Below is a small trained network, with its code and all its weights. Each question gives an input and a target symbol and asks what happens when units are switched off, that is, made to give their printed mean instead of their output.

import numpy as np


def w(rows, s, z=0):
    codes = np.array(rows[::2]) - 128.0
    scale = np.full(codes.shape[1], s)
    scale[-1] = z or s
    return codes * scale


def norm(h):
    return h / np.sqrt((h * h).mean(-1, keepdims=True) + 1e-5)


def f(y):
    return y / 2 * (1 + np.tanh(0.7978845608 * (y + 0.044715 * y**3)))


def softmax(a):
    e = np.exp(a - a.max(-1, keepdims=True))
    return e / e.sum(-1, keepdims=True)


def log_softmax(a):
    a = a - a.max(-1, keepdims=True)
    return a - np.log(np.exp(a).sum(-1, keepdims=True))


def net(x, mask):
    ids = ['αζλμπφω'.index(c) for c in x.split()]
    T = len(ids)
    res = E[ids] + P[:T]
    u = 0
    for l in range(2):
        q, k, v = (norm(res) @ M[l].T for M in (Q, K, V))
        z = softmax(np.where(np.tri(T) > 0, q @ k.T / 2**0.5, -1e9)) @ v
        res = res + np.where(mask[u], z, O[l][:, -1]) @ O[l][:, :-1]
        u += 1
        y = f(norm(res) @ A[l][:, :-1].T + A[l][:, -1])
        res = res + np.where(mask[u : u + 4], y, B[l][:, -1]) @ B[l][:, :-1]
        u += 4
    return log_softmax(norm(res)[-1] @ U[:, :-1].T + U[:, -1])


Q, K, V, O, A, B = {}, {}, {}, {}, {}, {}
E = w([
[138,146,105,185,156,139,123],'α',
[112,115,125,125,134,74,128],'ζ',
[134,104,111,107,160,162,116],'λ',
[77,110,83,116,83,119,80],'μ',
[151,145,210,171,126,150,121],'π',
[93,125,175,94,127,183,133],'φ',
[160,2,106,182,154,118,111],'ω',
],0.026)
P = w([
[170,54,66,91,6,77,255],'0',
[68,32,79,169,103,156,168],'1',
[95,74,117,162,122,167,146],'2',
[122,95,146,160,126,144,118],'3',
[102,101,176,158,156,136,92],'4',
[133,132,214,142,180,140,64],'5',
[140,146,238,133,199,134,26],'6',
[137,138,234,144,212,143,9],'7',
[128,181,219,109,245,129,25],'8',
[87,144,210,132,235,139,23],'9',
[40,150,174,82,252,98,16],'10',
],0.0084)
Q[0] = w([
[45,110,80,138,38,150,76],'L0H0',
[23,130,136,121,254,118,56],'L0H0',
],0.0075)
K[0] = w([
[140,100,187,153,157,131,117],'L0H0',
[60,112,151,163,174,143,9],'L0H0',
],0.012)
V[0] = w([
[244,118,207,166,224,216,185],'L0H0',
[102,86,225,154,168,1,181],'L0H0',
],0.0064)
O[0] = w([
[163,179,144,120,180,177,181,4],'L0H0',
[71,144,250,138,139,12,125,141],'L0H0',
],0.012,0.0035)
A[0] = w([
[131,141,150,103,102,141,52,223],'L0N0',
[121,252,151,84,117,117,171,135],'L0N1',
[123,117,144,90,158,191,139,75],'L0N2',
[139,148,116,136,183,143,98,254],'L0N3',
],0.015,0.0056)
B[0] = w([
[2,200,13,142,221,204,131,254],'L0N0',
[23,148,76,209,247,248,11,136],'L0N1',
[15,173,100,1,170,96,123,162],'L0N2',
[102,161,21,93,243,9,145,230],'L0N3',
],0.0064,0.0091)
Q[1] = w([
[48,254,140,103,58,149,150],'L1H0',
[235,115,206,145,81,191,121],'L1H0',
],0.0078)
K[1] = w([
[164,91,139,111,135,138,126],'L1H0',
[128,150,103,114,83,113,245],'L1H0',
],0.012)
V[1] = w([
[65,232,209,255,154,219,106],'L1H0',
[221,84,189,146,127,186,75],'L1H0',
],0.008)
O[1] = w([
[27,110,82,106,118,108,183,159],'L1H0',
[60,17,161,248,201,169,118,1],'L1H0',
],0.012,0.0042)
A[1] = w([
[133,55,136,110,216,8,127,101],'L1N0',
[100,174,188,34,57,171,139,3],'L1N1',
[41,94,121,131,159,27,208,199],'L1N2',
[175,115,28,239,146,2,168,130],'L1N3',
],0.0079,0.0037)
B[1] = w([
[93,171,145,101,192,193,80,211],'L1N0',
[28,196,174,188,124,252,90,124],'L1N1',
[71,154,27,63,182,141,133,254],'L1N2',
[52,184,168,198,126,143,140,206],'L1N3',
],0.012,0.0074)
U = w([
[163,204,107,172,131,105,171,167],'α',
[102,162,183,94,120,43,98,85],'ζ',
[212,146,109,86,161,134,133,252],'λ',
[112,113,63,146,59,135,78,82],'μ',
[83,52,134,135,127,94,255,205],'π',
[118,180,162,82,106,203,131,20],'φ',
[146,51,147,163,208,101,83,113],'ω',
],0.012,0.0029)

Each question gives the input, a string of symbols that net reads in full, and the target symbol t.
The units are the heads (2 rows each of Q, K, V and O) and the neurons (one row each of A and B). Each row of codes is followed by its name. A weight is (code - 128) times the scale printed after its matrix; where a second scale follows, it is the last column's (O, A, B and U).
mask holds one flag per unit, layer by layer, with each layer's heads first. A switched-off unit (its flag False) gives its mean, the last column of its rows in O or B, instead of its output. The means were averaged over made-up inputs and are rounded, as every weight is.
A unit's drop is (log p(t) with every unit on - log p(t) with that unit switched off) / (log p(t) with every unit on - log p(t) with every unit switched off).
The circuit of an input: a set's keep is (log p(t) with only the set's units on - log p(t) with every unit switched off) / (log p(t) with every unit on - log p(t) with every unit switched off). Starting from all 10 units, units are removed one at a time, each time the one whose removal leaves the highest keep (on an exact tie, the one counted first), for as long as the keep stays at least 0.8.
circuit, biggest first: the units of the circuit, biggest drop first
top k neurons: the k neurons with the biggest drops, biggest first
k most important neurons of layer l: the k neurons of layer l with the biggest drops, biggest first
drop when u is switched off: that unit's drop, to one decimal
input λ α μ μ λ μ, target λ: circuit, biggest first => (L0H0; L1H0)
input ζ μ μ λ ζ μ λ, target μ: top 2 neurons => (L0N0; L1N0)
input π ω λ, target π: circuit, biggest first => (L0H0; L0N1; L1H0; L0N0)
input μ φ α α ζ μ ζ, target μ: top 2 neurons => (L0N3; L0N0)
input ζ φ α λ, target λ: circuit, biggest first => (L0H0; L0N0; L1N3)
input π ζ α, target π: circuit, biggest first => (L0H0; L0N1; L1H0)
input λ α π, target λ: circuit, biggest first => (L1N3; L0H0)
input π φ φ, target π: circuit, biggest first => (L1H0; L0N1; L0H0; L1N0)
input λ φ ζ, target ζ: circuit, biggest first => (L1H0; L0N0; L0H0)
input λ ζ ω μ ω μ μ λ π, target μ: most important neuron of layer 0 => (L0N0)
input ω ζ π, target ω: 2 most important neurons of layer 0 => (L0N3; L0N0)
input π ω ω, target π: circuit, biggest first => (L1H0; L0H0; L0N1)
input ω π φ ζ μ μ μ α ω, target μ: circuit, biggest first => (L0H0; L1H0)
input ζ λ μ ω μ λ α λ μ, target λ: circuit, biggest first => (L0H0; L1N3)
input ζ ω μ π, target ζ: circuit, biggest first => (L0H0)
input α μ π π, target π: top 2 neurons => (L0N0; L1N0)
input φ ω α φ μ ω μ, target ω: 2 most important neurons of layer 0 => (L0N0; L0N2)
input λ φ λ π, target λ: 2 most important neurons of layer 1 => (L1N3; L1N0)
input φ φ μ μ ω μ ω, target μ: drop when L1N3 is switched off => 0.1
input α ω μ α μ μ α, target μ: drop when L1N0 is switched off => 0.1
input μ ζ ζ, target ζ: drop when L0H0 is switched off => 0.6
input μ π ω μ μ λ ζ, target μ: drop when L0N3 is switched off => 0.2
